What each symbol does to the items:
Q647: ~>Q266, !>Q279, *>Q213
Q652: ~>Q702, !>Q762, *>Q484
Q324: ~>Q87, !>Q799, *>Q291
Q702: ~>Q309, !>Q661, *>Q652
Q839: ~>Q57, !>Q533, *>Q768
Q279: ~>Q834, !>Q647, *>Q567
Q274: ~>Q903, !>Q805, *>Q751
Q762: ~>Q514, !>Q652, *>Q661
Q567: ~>Q279, !>Q266, *>Q956
Q751: ~>Q274, !>Q441, *>Q309
Q956: ~>Q567, !>Q512, *>Q514
Q323: ~>Q219, !>Q806, *>Q884
Q87: ~>Q555, !>Q929, *>Q324
Q555: ~>Q489, !>Q679, *>Q87
Q514: ~>Q956, !>Q484, *>Q762
Q884: ~>Q323, !>Q420, *>Q643
Q643: ~>Q884, !>Q768, *>Q533
Q489: ~>Q806, !>Q219, *>Q555
Q420: ~>Q768, !>Q884, *>Q806
Q679: ~>Q929, !>Q555, *>Q219
Q351: ~>Q661, !>Q309, *>Q441
Q512: ~>Q484, !>Q956, *>Q266
Q929: ~>Q799, !>Q87, *>Q679
Q291: ~>Q324, !>Q487, *>Q834
Q484: ~>Q652, !>Q514, *>Q512
Q834: ~>Q291, !>Q213, *>Q279
Q487: ~>Q213, !>Q291, *>Q799
Q805: ~>Q441, !>Q274, *>Q57
Q806: ~>Q420, !>Q323, *>Q489
Q903: ~>Q533, !>Q57, *>Q274
Q266: ~>Q512, !>Q567, *>Q647
Q533: ~>Q643, !>Q839, *>Q903
Q768: ~>Q839, !>Q643, *>Q420
Q799: ~>Q487, !>Q324, *>Q929
Q219: ~>Q679, !>Q489, *>Q323
Q661: ~>Q762, !>Q702, *>Q351
Q57: ~>Q805, !>Q903, *>Q839
Q441: ~>Q351, !>Q751, *>Q805
Q309: ~>Q751, !>Q351, *>Q702
Q213: ~>Q647, !>Q834, *>Q487

In the rows, zero is written as 78.

The rows follow the links: the fewer symbols apart two items are, the more alike their rows tend to be.

Each row is also shifted at random along 2 hidden directions that mean nothing.

Some items, each with a row of numbers:
Q661	(67, 69, 83, 66, 77, 85, 84, 75, 92, 74, 57, 100, 66, 79, 76, 80, 76, 84, 65, 79, 72, 95, 89, 76, 64, 81, 79, 88, 78, 87, 79, 70, 84, 75, 81, 73, 95, 64)
Q567	(98, 81, 69, 82, 65, 74, 66, 65, 86, 91, 70, 90, 77, 89, 77, 89, 74, 82, 80, 81, 81, 76, 64, 75, 79, 84, 71, 86, 67, 90, 88, 68, 74, 66, 84, 83, 98, 58)
Q266	(75, 63, 72, 76, 65, 77, 91, 84, 71, 80, 88, 68, 80, 67, 87, 85, 88, 87, 83, 59, 89, 67, 68, 74, 68, 77, 85, 76, 64, 66, 72, 70, 83, 88, 82, 85, 76, 73)
Q351	(102, 72, 85, 72, 84, 86, 81, 79, 89, 73, 60, 95, 67, 72, 78, 72, 73, 78, 67, 83, 73, 90, 92, 75, 67, 83, 78, 82, 86, 89, 76, 74, 84, 83, 78, 70, 87, 72)
Q762	(98, 73, 80, 66, 77, 83, 90, 76, 88, 76, 69, 95, 72, 82, 70, 82, 84, 88, 67, 73, 75, 91, 83, 81, 68, 77, 81, 91, 76, 79, 82, 74, 79, 73, 79, 77, 92, 64)
Q309	(83, 75, 65, 80, 78, 75, 65, 77, 71, 67, 69, 65, 69, 89, 97, 78, 72, 67, 86, 88, 83, 85, 78, 75, 66, 79, 79, 69, 67, 80, 70, 74, 76, 74, 67, 68, 76, 99)
Q489	(72, 82, 76, 91, 80, 72, 66, 80, 67, 79, 91, 59, 86, 73, 84, 74, 75, 68, 89, 79, 82, 63, 73, 75, 88, 79, 75, 66, 78, 72, 71, 86, 75, 82, 77, 82, 60, 93)
Q323	(71, 91, 91, 70, 90, 80, 93, 77, 86, 74, 85, 91, 83, 80, 54, 73, 82, 85, 69, 77, 64, 86, 88, 91, 90, 66, 81, 84, 92, 72, 89, 88, 76, 71, 78, 79, 74, 72)
Q87	(84, 86, 69, 93, 73, 68, 64, 73, 68, 88, 93, 60, 90, 79, 83, 83, 77, 74, 92, 79, 83, 63, 61, 77, 93, 78, 74, 68, 70, 78, 78, 79, 72, 75, 80, 84, 67, 85)
Q279	(93, 83, 69, 75, 68, 71, 79, 68, 80, 87, 82, 81, 84, 88, 73, 93, 83, 86, 83, 74, 78, 76, 60, 83, 83, 73, 80, 86, 64, 74, 90, 73, 71, 65, 80, 88, 89, 64)
Q956	(85, 79, 74, 66, 72, 77, 90, 69, 88, 81, 74, 90, 77, 87, 72, 91, 86, 90, 72, 71, 76, 88, 72, 83, 73, 74, 83, 92, 68, 77, 90, 71, 76, 66, 81, 82, 94, 59)
Q805	(91, 70, 90, 62, 90, 87, 102, 90, 78, 60, 82, 79, 73, 68, 71, 68, 85, 83, 67, 71, 72, 92, 101, 85, 68, 69, 86, 77, 91, 63, 75, 85, 86, 88, 72, 72, 66, 88)
Q751	(114, 83, 68, 81, 86, 75, 64, 76, 71, 67, 71, 66, 70, 91, 90, 74, 69, 65, 86, 92, 77, 85, 82, 77, 71, 78, 79, 70, 73, 80, 72, 79, 75, 73, 65, 68, 72, 102)
Q487	(125, 75, 84, 84, 68, 77, 84, 82, 76, 93, 91, 79, 89, 60, 70, 78, 84, 85, 76, 64, 83, 58, 68, 75, 89, 81, 73, 79, 81, 75, 80, 78, 80, 88, 92, 90, 75, 56)
Q834	(37, 81, 67, 81, 65, 71, 68, 66, 81, 90, 75, 83, 81, 90, 79, 94, 77, 82, 83, 79, 83, 73, 58, 77, 80, 81, 74, 83, 62, 84, 89, 69, 69, 66, 82, 87, 93, 64)

The symbols that take the first to the second take the third to the fourth. What is the fourth?
Answers are names.
(63, 84, 93, 73, 81, 81, 93, 78, 86, 84, 86, 95, 87, 73, 56, 76, 84, 88, 68, 70, 68, 78, 82, 86, 93, 72, 76, 88, 88, 73, 90, 82, 80, 79, 86, 86, 76, 61)
to (64, 75, 87, 75, 72, 79, 94, 80, 84, 88, 89, 89, 87, 64, 62, 81, 87, 91, 71, 65, 76, 69, 74, 81, 85, 77, 79, 85, 83, 71, 84, 78, 79, 85, 91, 89, 78, 55)
as (76, 68, 77, 81, 65, 78, 84, 82, 78, 89, 83, 79, 84, 61, 78, 84, 84, 86, 76, 63, 86, 62, 66, 72, 78, 85, 77, 79, 73, 75, 76, 72, 83, 90, 88, 86, 79, 58)
to Q266

(95, 72, 67, 72, 79, 74, 83, 83, 65, 65, 84, 58, 75, 84, 91, 81, 82, 78, 86, 74, 85, 83, 77, 80, 63, 69, 87, 70, 65, 62, 70, 76, 78, 78, 65, 74, 69, 100)
to (55, 63, 74, 71, 63, 77, 97, 85, 75, 82, 89, 73, 83, 64, 79, 88, 93, 92, 77, 52, 87, 67, 70, 77, 68, 75, 85, 79, 66, 61, 75, 71, 82, 87, 84, 88, 76, 64)
as (82, 64, 65, 76, 67, 74, 82, 84, 67, 73, 82, 61, 77, 75, 94, 84, 83, 80, 86, 69, 90, 74, 69, 73, 62, 79, 84, 71, 61, 68, 69, 69, 81, 84, 73, 79, 74, 87)
to Q487

(110, 92, 83, 76, 95, 77, 74, 75, 79, 67, 76, 80, 76, 95, 72, 70, 73, 71, 78, 92, 66, 91, 90, 86, 88, 69, 78, 76, 87, 79, 84, 89, 73, 69, 69, 70, 73, 91)
to (76, 83, 72, 79, 87, 75, 60, 75, 76, 67, 65, 74, 68, 93, 88, 73, 65, 64, 80, 98, 72, 91, 86, 75, 75, 79, 76, 74, 77, 87, 73, 80, 73, 68, 66, 63, 80, 99)
as (60, 91, 87, 73, 92, 81, 77, 74, 85, 73, 73, 87, 76, 89, 66, 74, 73, 74, 73, 89, 64, 94, 91, 87, 88, 72, 77, 81, 90, 82, 85, 88, 75, 69, 72, 72, 78, 83)
to Q903

(79, 92, 83, 87, 89, 79, 53, 69, 86, 78, 60, 92, 72, 89, 74, 68, 59, 62, 76, 104, 66, 84, 86, 75, 91, 84, 65, 80, 93, 102, 81, 83, 71, 69, 76, 67, 86, 81)
to (57, 77, 81, 85, 84, 78, 71, 86, 68, 74, 81, 65, 77, 68, 84, 65, 73, 67, 82, 81, 79, 71, 87, 74, 80, 80, 77, 66, 86, 77, 67, 85, 80, 87, 75, 72, 61, 96)
as (87, 69, 90, 64, 86, 89, 97, 86, 85, 65, 72, 90, 69, 69, 71, 71, 83, 82, 66, 74, 72, 93, 97, 81, 68, 71, 85, 83, 89, 73, 73, 80, 85, 85, 74, 72, 74, 80)
to Q309

(85, 87, 91, 82, 81, 81, 80, 76, 86, 90, 81, 94, 84, 70, 59, 75, 77, 79, 72, 78, 70, 73, 77, 80, 95, 81, 69, 83, 93, 86, 84, 83, 79, 79, 90, 85, 81, 58)
to (81, 86, 68, 92, 69, 67, 64, 73, 70, 90, 87, 65, 89, 83, 83, 85, 76, 75, 91, 79, 85, 63, 59, 74, 89, 80, 72, 73, 67, 80, 84, 78, 70, 71, 80, 86, 76, 78)
as (75, 71, 83, 84, 86, 83, 69, 85, 74, 71, 70, 76, 71, 65, 84, 62, 69, 64, 75, 85, 77, 78, 94, 70, 75, 86, 72, 69, 93, 86, 64, 85, 85, 92, 76, 67, 69, 92)
to Q274

(59, 85, 68, 89, 69, 68, 69, 72, 70, 86, 89, 68, 89, 84, 81, 87, 79, 78, 90, 76, 83, 65, 59, 78, 90, 77, 77, 74, 67, 74, 82, 77, 70, 70, 79, 88, 75, 78)
to (100, 87, 69, 89, 68, 68, 67, 69, 72, 92, 89, 69, 90, 88, 81, 87, 78, 78, 90, 78, 83, 64, 56, 77, 90, 80, 73, 76, 66, 77, 86, 77, 69, 67, 81, 86, 79, 72)
as (63, 76, 84, 82, 88, 80, 73, 88, 69, 70, 78, 68, 75, 68, 81, 64, 74, 68, 78, 82, 78, 76, 91, 73, 75, 80, 75, 67, 90, 78, 65, 85, 83, 90, 74, 70, 62, 94)
to Q420

(72, 63, 70, 81, 63, 78, 80, 83, 73, 83, 81, 71, 78, 65, 88, 84, 81, 82, 81, 65, 91, 65, 65, 69, 67, 84, 80, 76, 64, 73, 71, 67, 82, 88, 82, 84, 79, 71)
to (50, 60, 68, 73, 64, 75, 85, 82, 70, 76, 79, 67, 75, 70, 90, 85, 84, 83, 82, 64, 93, 71, 68, 72, 60, 79, 84, 75, 62, 69, 70, 66, 82, 85, 79, 82, 76, 78)
as (66, 80, 90, 82, 75, 81, 79, 77, 87, 90, 77, 94, 85, 66, 63, 77, 78, 83, 69, 75, 73, 69, 75, 77, 90, 82, 71, 85, 88, 84, 84, 78, 81, 81, 92, 85, 82, 56)
to Q799

(50, 92, 84, 79, 91, 82, 66, 71, 87, 74, 65, 91, 71, 90, 70, 71, 66, 69, 71, 98, 66, 92, 90, 81, 84, 79, 72, 81, 88, 92, 85, 84, 76, 67, 74, 67, 82, 81)
to (67, 85, 73, 92, 76, 71, 65, 77, 68, 85, 91, 59, 86, 77, 83, 76, 74, 70, 92, 81, 82, 63, 66, 76, 91, 80, 73, 69, 74, 76, 75, 81, 75, 76, 77, 81, 65, 89)
as (36, 86, 89, 80, 83, 83, 75, 73, 91, 87, 71, 98, 78, 77, 62, 73, 71, 79, 68, 83, 68, 81, 83, 80, 90, 82, 71, 87, 92, 90, 85, 80, 78, 75, 84, 78, 88, 60)
to Q291

(106, 71, 82, 71, 78, 83, 81, 78, 88, 77, 61, 97, 68, 76, 75, 77, 76, 79, 66, 80, 74, 87, 86, 76, 68, 81, 78, 86, 82, 89, 78, 72, 83, 77, 80, 73, 91, 67)
to (80, 89, 78, 69, 93, 77, 82, 76, 77, 63, 78, 74, 73, 93, 74, 77, 78, 74, 77, 88, 70, 97, 90, 89, 78, 65, 83, 77, 83, 71, 81, 86, 74, 67, 65, 69, 71, 98)
as (29, 65, 64, 70, 70, 77, 78, 81, 73, 69, 73, 66, 68, 83, 98, 83, 81, 79, 83, 72, 88, 83, 73, 73, 54, 79, 86, 74, 59, 73, 70, 68, 80, 79, 71, 71, 79, 90)
to Q279

(37, 75, 72, 68, 68, 81, 79, 66, 91, 83, 61, 99, 70, 90, 76, 92, 78, 89, 69, 78, 77, 90, 70, 78, 69, 82, 77, 94, 66, 88, 89, 64, 75, 67, 85, 80, 105, 56)
to (72, 72, 76, 67, 73, 81, 84, 70, 91, 80, 64, 97, 73, 87, 74, 89, 80, 88, 71, 76, 74, 90, 78, 80, 70, 80, 80, 92, 70, 84, 87, 70, 78, 70, 82, 79, 98, 58)
as (65, 91, 89, 76, 92, 81, 77, 75, 86, 76, 74, 91, 78, 86, 64, 71, 74, 73, 71, 90, 65, 87, 90, 84, 91, 74, 73, 84, 92, 85, 87, 88, 75, 70, 77, 73, 80, 76)
to Q643

(45, 91, 85, 61, 96, 79, 92, 78, 80, 62, 79, 82, 75, 93, 67, 77, 82, 82, 74, 85, 67, 101, 93, 94, 79, 61, 86, 80, 85, 67, 86, 86, 74, 66, 68, 71, 73, 91)
to (54, 79, 77, 91, 81, 75, 66, 83, 67, 77, 83, 63, 78, 70, 85, 68, 72, 66, 85, 84, 81, 67, 79, 73, 83, 80, 73, 66, 82, 80, 69, 85, 79, 86, 75, 74, 65, 94)
as (107, 73, 89, 76, 89, 85, 80, 88, 76, 68, 73, 77, 71, 66, 79, 61, 73, 70, 71, 81, 75, 81, 98, 76, 75, 79, 79, 72, 96, 79, 65, 85, 83, 91, 75, 69, 67, 88)
to Q309

(79, 78, 74, 71, 70, 77, 80, 68, 89, 83, 67, 94, 74, 88, 73, 90, 80, 85, 73, 77, 76, 86, 71, 78, 74, 81, 77, 88, 68, 84, 88, 70, 77, 67, 82, 79, 100, 59)
to (64, 81, 72, 73, 68, 73, 80, 68, 82, 86, 81, 82, 82, 90, 74, 93, 85, 89, 81, 73, 78, 80, 60, 82, 80, 76, 80, 87, 64, 77, 90, 71, 72, 66, 83, 87, 90, 64)
as (48, 82, 75, 88, 80, 73, 69, 82, 68, 77, 90, 60, 84, 75, 81, 73, 77, 71, 87, 79, 82, 66, 73, 77, 85, 75, 77, 67, 77, 73, 73, 84, 75, 80, 75, 78, 63, 91)
to Q420

(61, 74, 68, 66, 82, 75, 83, 80, 72, 60, 77, 64, 71, 91, 91, 80, 80, 77, 84, 77, 81, 92, 81, 83, 62, 69, 88, 71, 67, 65, 72, 76, 77, 74, 62, 71, 74, 101)
to (91, 76, 76, 67, 72, 81, 82, 72, 90, 81, 66, 96, 74, 85, 73, 87, 80, 84, 71, 77, 76, 88, 76, 79, 71, 78, 78, 91, 72, 84, 86, 68, 78, 70, 81, 80, 95, 60)
as (81, 64, 68, 86, 61, 77, 72, 80, 73, 88, 77, 71, 78, 67, 92, 84, 78, 78, 83, 70, 93, 62, 64, 66, 69, 90, 76, 74, 65, 82, 68, 66, 81, 87, 84, 82, 81, 72)
to Q291

(78, 84, 69, 82, 68, 70, 72, 67, 79, 88, 84, 77, 85, 89, 76, 91, 81, 84, 86, 77, 82, 71, 58, 78, 85, 78, 76, 81, 64, 78, 88, 73, 69, 65, 81, 87, 88, 66)
to (73, 60, 71, 86, 61, 77, 70, 82, 71, 88, 75, 73, 76, 67, 91, 84, 77, 77, 83, 70, 94, 61, 63, 64, 66, 89, 74, 74, 64, 81, 69, 66, 81, 87, 84, 82, 83, 69)
as (99, 69, 67, 70, 74, 75, 90, 86, 65, 66, 90, 56, 78, 77, 90, 84, 88, 83, 86, 67, 87, 78, 75, 78, 63, 69, 91, 71, 63, 57, 73, 76, 79, 80, 68, 79, 67, 95)
to Q956

(120, 78, 76, 74, 72, 78, 76, 69, 88, 84, 66, 94, 74, 84, 74, 84, 75, 81, 74, 80, 76, 84, 74, 77, 74, 82, 75, 89, 74, 89, 85, 70, 77, 71, 83, 79, 95, 62)
to (54, 74, 87, 78, 71, 81, 87, 78, 84, 90, 81, 90, 85, 64, 64, 81, 84, 88, 71, 65, 76, 66, 74, 77, 85, 79, 74, 84, 84, 77, 83, 76, 80, 83, 91, 88, 81, 56)
as (126, 71, 87, 67, 86, 87, 92, 85, 82, 68, 74, 85, 71, 70, 72, 69, 82, 79, 67, 76, 71, 87, 96, 81, 71, 73, 82, 81, 90, 74, 74, 82, 85, 84, 76, 72, 74, 81)
to Q266

(86, 78, 86, 83, 89, 81, 80, 89, 69, 68, 86, 66, 77, 66, 79, 63, 76, 69, 78, 78, 77, 74, 91, 77, 79, 75, 79, 66, 91, 73, 65, 87, 83, 91, 73, 72, 58, 97)
to (62, 69, 83, 76, 69, 80, 93, 82, 79, 89, 87, 83, 84, 62, 70, 83, 86, 90, 73, 58, 81, 67, 70, 77, 80, 78, 78, 83, 77, 70, 80, 74, 81, 88, 90, 90, 78, 56)
as (130, 78, 79, 61, 75, 78, 103, 76, 84, 75, 86, 87, 80, 86, 63, 88, 93, 96, 72, 64, 74, 90, 78, 89, 76, 66, 88, 89, 73, 62, 90, 77, 78, 73, 78, 86, 82, 66)
to Q533

